Below are the code and all the weights of a small trained network. Each question names an input and a target symbol and asks about switching units off, where a switched-off unit gives its printed mean instead of its output.

import numpy as np


def w(rows, s, z=0):
    codes = np.array(rows[::2]) - 128.0
    scale = np.full(codes.shape[1], s)
    scale[-1] = z or s
    return codes * scale


def f(y):
    return y / 2 * (1 + np.tanh(0.7978845608 * (y + 0.044715 * y**3)))


def softmax(a):
    e = np.exp(a - a.max(-1, keepdims=True))
    return e / e.sum(-1, keepdims=True)


def log_softmax(a):
    a = a - a.max(-1, keepdims=True)
    return a - np.log(np.exp(a).sum(-1, keepdims=True))


def net(x, mask):
    ids = ['αδζημφ'.index(c) for c in x.split()]
    T = len(ids)
    res = E[ids] + P[:T]
    r = res
    for j in range(2):
        rows = slice(4 * j, 4 * j + 4)
        q, k, v = (r @ M[0][rows].T for M in (Q, K, V))
        z = softmax(np.where(np.tri(T) > 0, q @ k.T / 4**0.5, -1e9)) @ v
        o = O[0][rows]
        res = res + np.where(mask[j], z, o[:, -1]) @ o[:, :-1]
    y = f(res @ A[0][:, :-1].T + A[0][:, -1])
    res = res + np.where(mask[2:18], y, B[0][:, -1]) @ B[0][:, :-1]
    return log_softmax(res[-1] @ U[:, :-1].T + U[:, -1])


Q, K, V, O, A, B = {}, {}, {}, {}, {}, {}
E = w([
[184,110,160],'α',
[132,135,70],'δ',
[100,43,170],'ζ',
[155,121,107],'η',
[79,75,134],'μ',
[117,168,5],'φ',
],0.014)
P = w([
[138,74,176],'0',
[74,125,141],'1',
[185,54,143],'2',
[130,148,173],'3',
[63,127,140],'4',
[176,19,123],'5',
[137,161,165],'6',
[68,137,140],'7',
[191,2,103],'8',
[140,172,159],'9',
[71,143,139],'10',
[163,2,45],'11',
[144,177,158],'12',
[82,154,138],'13',
],0.013)
Q[0] = w([
[170,55,91],'head 1',
[152,205,133],'head 1',
[64,193,201],'head 1',
[173,111,98],'head 1',
[226,4,45],'head 2',
[50,55,61],'head 2',
[146,175,114],'head 2',
[120,123,199],'head 2',
],0.013)
K[0] = w([
[155,63,83],'head 1',
[84,112,161],'head 1',
[137,251,197],'head 1',
[123,56,100],'head 1',
[209,17,140],'head 2',
[170,124,34],'head 2',
[85,108,131],'head 2',
[151,183,167],'head 2',
],0.014)
V[0] = w([
[127,47,95],'head 1',
[166,61,59],'head 1',
[146,127,8],'head 1',
[100,156,138],'head 1',
[122,63,2],'head 2',
[93,169,223],'head 2',
[203,149,104],'head 2',
[145,140,147],'head 2',
],0.012)
O[0] = w([
[208,192,146,255],'head 1',
[242,166,125,236],'head 1',
[212,93,153,125],'head 1',
[87,106,146,80],'head 1',
[2,89,88,233],'head 2',
[192,172,194,55],'head 2',
[160,86,60,110],'head 2',
[158,129,120,112],'head 2',
],0.014,0.0064)
A[0] = w([
[171,217,39,37],'neuron 1',
[225,14,233,109],'neuron 2',
[179,20,123,3],'neuron 3',
[123,59,132,115],'neuron 4',
[193,163,144,10],'neuron 5',
[148,49,159,74],'neuron 6',
[3,170,136,140],'neuron 7',
[122,49,184,64],'neuron 8',
[93,115,182,108],'neuron 9',
[89,180,134,83],'neuron 10',
[68,155,98,122],'neuron 11',
[125,150,16,49],'neuron 12',
[38,198,60,192],'neuron 13',
[145,114,163,186],'neuron 14',
[101,169,97,128],'neuron 15',
[210,175,59,216],'neuron 16',
],0.013,0.0056)
B[0] = w([
[89,173,154,191],'neuron 1',
[52,254,155,187],'neuron 2',
[67,111,163,180],'neuron 3',
[91,201,147,145],'neuron 4',
[243,139,157,164],'neuron 5',
[148,122,155,135],'neuron 6',
[217,68,181,212],'neuron 7',
[182,217,109,129],'neuron 8',
[77,168,85,144],'neuron 9',
[132,156,101,145],'neuron 10',
[139,142,111,167],'neuron 11',
[132,206,159,193],'neuron 12',
[52,157,105,205],'neuron 13',
[123,133,157,144],'neuron 14',
[164,103,134,145],'neuron 15',
[174,31,70,250],'neuron 16',
],0.027,0.017)
U = w([
[172,155,76,12],'α',
[110,83,159,230],'δ',
[188,96,56,1],'ζ',
[114,166,12,122],'η',
[136,124,12,225],'μ',
[82,155,121,46],'φ',
],0.011,0.008)

Each question gives the input, a string of symbols that net reads in full, and the target symbol t.
The units are the heads (4 rows each of Q, K, V and O) and the neurons (one row each of A and B). Each row of codes is followed by its name. A weight is (code - 128) times the scale printed after its matrix; where a second scale follows, it is the last column's (O, A, B and U).
mask holds one flag per unit, heads first, then neurons. A switched-off unit (its flag False) gives its mean, the last column of its rows in O or B, instead of its output. The means were averaged over made-up inputs and are rounded, as every weight is.
A unit's drop is (log p(t) with every unit on - log p(t) with that unit switched off) / (log p(t) with every unit on - log p(t) with every unit switched off).
The circuit of an input: a set's keep is (log p(t) with only the set's units on - log p(t) with every unit switched off) / (log p(t) with every unit on - log p(t) with every unit switched off). Starting from the 12 units with the biggest drops (on a tie, the unit counted first), units are removed one at a time, each time the one whose removal leaves the highest keep (on an exact tie, the one counted first), for as long as the keep stays at least 0.8.
units of the circuit, in order: the units of the circuit, biggest drop first
unit that matters most: the unit with the biggest drop
top k neurons: the k neurons with the biggest drops, biggest first
input μ α δ ζ, target φ: unit that matters most -> head 2
input μ ζ ζ ζ μ ζ, target ζ: units of the circuit, in order -> [head 1; neuron 16]
input η η α φ μ μ, target α: units of the circuit, in order -> [head 1; neuron 5]
input μ α μ η μ μ μ δ, target δ: units of the circuit, in order -> [neuron 7; head 1]
input μ φ ζ ζ η μ, target ζ: units of the circuit, in order -> [head 1; neuron 16]
input μ α μ, target μ: units of the circuit, in order -> [neuron 7; neuron 12]
input η φ α α ζ δ μ δ η δ η μ, target η: units of the circuit, in order -> [neuron 16; head 1; neuron 2]
input δ α μ η μ α ζ μ η, target α: units of the circuit, in order -> [head 1; neuron 2; neuron 5]
input φ δ η, target φ: top 2 neurons -> [neuron 2; neuron 3]
input α μ η ζ μ δ δ α η α η α, target η: top 3 neurons -> [neuron 16; neuron 7; neuron 12]
input μ δ α α α δ, target α: top 4 neurons -> [neuron 2; neuron 16; neuron 5; neuron 1]
input μ μ α ζ η η α η α μ α φ ζ δ, target φ: top 3 neurons -> [neuron 13; neuron 16; neuron 7]
input φ η μ μ μ η η μ α μ α δ, target α: top 4 neurons -> [neuron 16; neuron 2; neuron 5; neuron 1]
input ζ μ μ, target ζ: units of the circuit, in order -> [neuron 13]
input μ η μ μ μ η μ μ η, target η: top 3 neurons -> [neuron 16; neuron 7; neuron 12]
input η α α μ η η δ, target ζ: units of the circuit, in order -> [head 2; neuron 16]
input η α δ μ μ ζ α η φ, target ζ: top 3 neurons -> [neuron 16; neuron 5; neuron 13]
input φ φ μ, target φ: top 3 neurons -> [neuron 2; neuron 7; neuron 16]
input μ μ ζ μ η, target δ: top 4 neurons -> [neuron 16; neuron 7; neuron 2; neuron 12]
input μ α δ μ α α μ μ μ μ η μ ζ η, target δ: top 3 neurons -> [neuron 16; neuron 2; neuron 7]
input φ φ μ μ φ δ μ μ δ ζ ζ α φ α, target φ: units of the circuit, in order -> [head 1; neuron 16]
input μ φ ζ φ ζ, target φ: units of the circuit, in order -> [neuron 16]
input μ φ φ δ δ η, target φ: units of the circuit, in order -> [neuron 3; head 2; neuron 12]
input μ ζ μ α μ ζ, target μ: units of the circuit, in order -> [head 1; neuron 7; neuron 16]
input ζ φ δ ζ μ α δ δ η φ α ζ, target η: top 2 neurons -> [neuron 16; neuron 7]
